Here is a tiny trained network, its code and every weight. The questions are about switching its units off for an input and a class, where a switched-off unit gives its printed mean instead of its output.

import numpy as np


def w(rows, s, z=0):
    codes = np.array(rows[::2]) - 128.0
    scale = np.full(codes.shape[1], s)
    scale[-1] = z or s
    return codes * scale


def norm(h):
    return h / np.sqrt((h * h).mean(-1, keepdims=True) + 1e-5)


def f(y):
    return y / 2 * (1 + np.tanh(0.7978845608 * (y + 0.044715 * y**3)))


def log_softmax(a):
    a = a - a.max(-1, keepdims=True)
    return a - np.log(np.exp(a).sum(-1, keepdims=True))


def net(x, mask):
    res = np.array(x, float).reshape(1, 4) / 4 @ E
    u = 0
    for l in range(4):
        y = f(norm(res) @ A[l][:, :-1].T + A[l][:, -1])
        res = res + np.where(mask[u : u + 3], y, B[l][:, -1]) @ B[l][:, :-1]
        u += 3
    return log_softmax(norm(res)[-1] @ U[:, :-1].T + U[:, -1])


A, B = {}, {}
E = w([
[94,226,153,94,101,93,99,149,154,137,171],'x0',
[100,120,89,71,131,223,81,118,123,129,91],'x1',
[84,116,149,190,125,122,122,140,119,128,173],'x2',
[177,161,143,10,128,60,113,95,97,62,181],'x3',
],0.013)
A[0] = w([
[113,89,96,148,108,253,241,113,175,120,161,35],'L0N0',
[116,25,161,166,146,25,170,81,72,179,120,31],'L0N1',
[83,78,133,174,74,126,121,148,109,99,123,252],'L0N2',
],0.0061,0.0021)
B[0] = w([
[31,230,141,202,183,165,133,163,134,130,84,231],'L0N0',
[232,138,84,171,111,102,104,144,128,121,178,254],'L0N1',
[116,103,52,95,143,127,129,172,244,158,114,225],'L0N2',
],0.011,0.0033)
A[1] = w([
[128,181,150,65,45,133,113,148,192,131,247,225],'L1N0',
[185,90,88,2,110,128,149,8,94,129,79,192],'L1N1',
[110,198,144,250,206,106,140,107,124,135,112,3],'L1N2',
],0.0056,0.0003)
B[1] = w([
[141,198,164,187,155,138,192,112,129,164,141,224],'L1N0',
[171,163,139,98,128,125,90,179,141,111,4,255],'L1N1',
[138,112,124,88,141,149,107,57,123,68,138,205],'L1N2',
],0.014,0.005)
A[2] = w([
[57,128,1,90,237,70,63,157,110,160,138,43],'L2N0',
[247,56,149,225,58,132,151,134,136,110,172,175],'L2N1',
[176,200,85,70,140,143,75,182,45,25,18,5],'L2N2',
],0.0055,0.0026)
B[2] = w([
[3,67,159,82,100,31,189,165,132,177,120,131],'L2N0',
[130,57,82,46,95,92,81,157,186,157,228,218],'L2N1',
[144,139,130,26,88,110,97,153,129,82,116,254],'L2N2',
],0.012,0.0055)
A[3] = w([
[56,125,121,142,158,181,118,86,188,178,119,114],'L3N0',
[42,38,44,126,146,194,133,67,120,159,83,5],'L3N1',
[139,160,254,77,151,97,147,83,116,180,177,91],'L3N2',
],0.0081,0.0025)
B[3] = w([
[117,120,99,139,75,107,130,160,14,167,91,247],'L3N0',
[96,98,98,114,84,251,154,161,237,21,112,255],'L3N1',
[60,78,184,137,180,214,169,63,79,110,118,201],'L3N2',
],0.014,0.0057)
U = w([
[56,64,46,154,93,207,148,176,172,75,78,95],'0',
[182,40,56,149,133,21,117,117,193,124,223,253],'1',
[101,177,219,172,217,167,198,35,96,86,183,156],'2',
[196,164,138,6,153,123,89,118,119,68,30,79],'3',
[80,145,113,170,93,76,116,127,33,207,102,65],'4',
],0.012,0.0029)

Each question gives the input, the list of numbers given to net, and the class t.
The units are the neurons (one row each of A and B). Each row of codes is followed by its name. A weight is (code - 128) times the scale printed after its matrix; where a second scale follows, it is the last column's (A, B and U).
mask holds one flag per neuron, layer by layer. A switched-off neuron (its flag False) gives its mean, the last column of its row in B, instead of its output. The means were averaged over made-up inputs and are rounded, as every weight is.
A unit's drop is (log p(t) with every unit on - log p(t) with that unit switched off) / (log p(t) with every unit on - log p(t) with every unit switched off).
The circuit of an input: a set's keep is (log p(t) with only the set's units on - log p(t) with every unit switched off) / (log p(t) with every unit on - log p(t) with every unit switched off). Starting from all 12 units, units are removed one at a time, each time the one whose removal leaves the highest keep (on an exact tie, the one counted first), for as long as the keep stays at least 0.8.
circuit, biggest first: the units of the circuit, biggest drop first
unit that matters most: the unit with the biggest drop
top k neurons: the k neurons with the biggest drops, biggest first
top k neurons in layer l: the k neurons of layer l with the biggest drops, biggest first
drop of u: that unit's drop, to one decimal
input [6,-8,8,-1], class 2: unit that matters most => L3N2
input [8,1,-3,4], class 2: circuit, biggest first => L1N0, L3N2
input [8,3,-1,-7], class 4: top 2 neurons => L3N0, L3N1
input [4,-5,-5,-6], class 4: top 3 neurons => L0N1, L3N1, L2N2
input [1,4,2,1], class 3: top 2 neurons => L0N0, L0N1
input [3,-4,5,-1], class 1: top 3 neurons => L2N1, L0N0, L0N2
input [2,-4,5,1], class 2: top 2 neurons => L1N0, L3N2
input [-5,-6,-3,-5], class 1: top 2 neurons => L0N1, L2N1
input [7,3,6,-3], class 4: top 2 neurons in layer 3 => L3N0, L3N1
input [5,0,-4,0], class 2: drop of L1N0 => 0.4
input [4,-6,8,8], class 2: drop of L3N2 => 0.1
input [6,-5,-2,-6], class 4: drop of L3N1 => 0.9
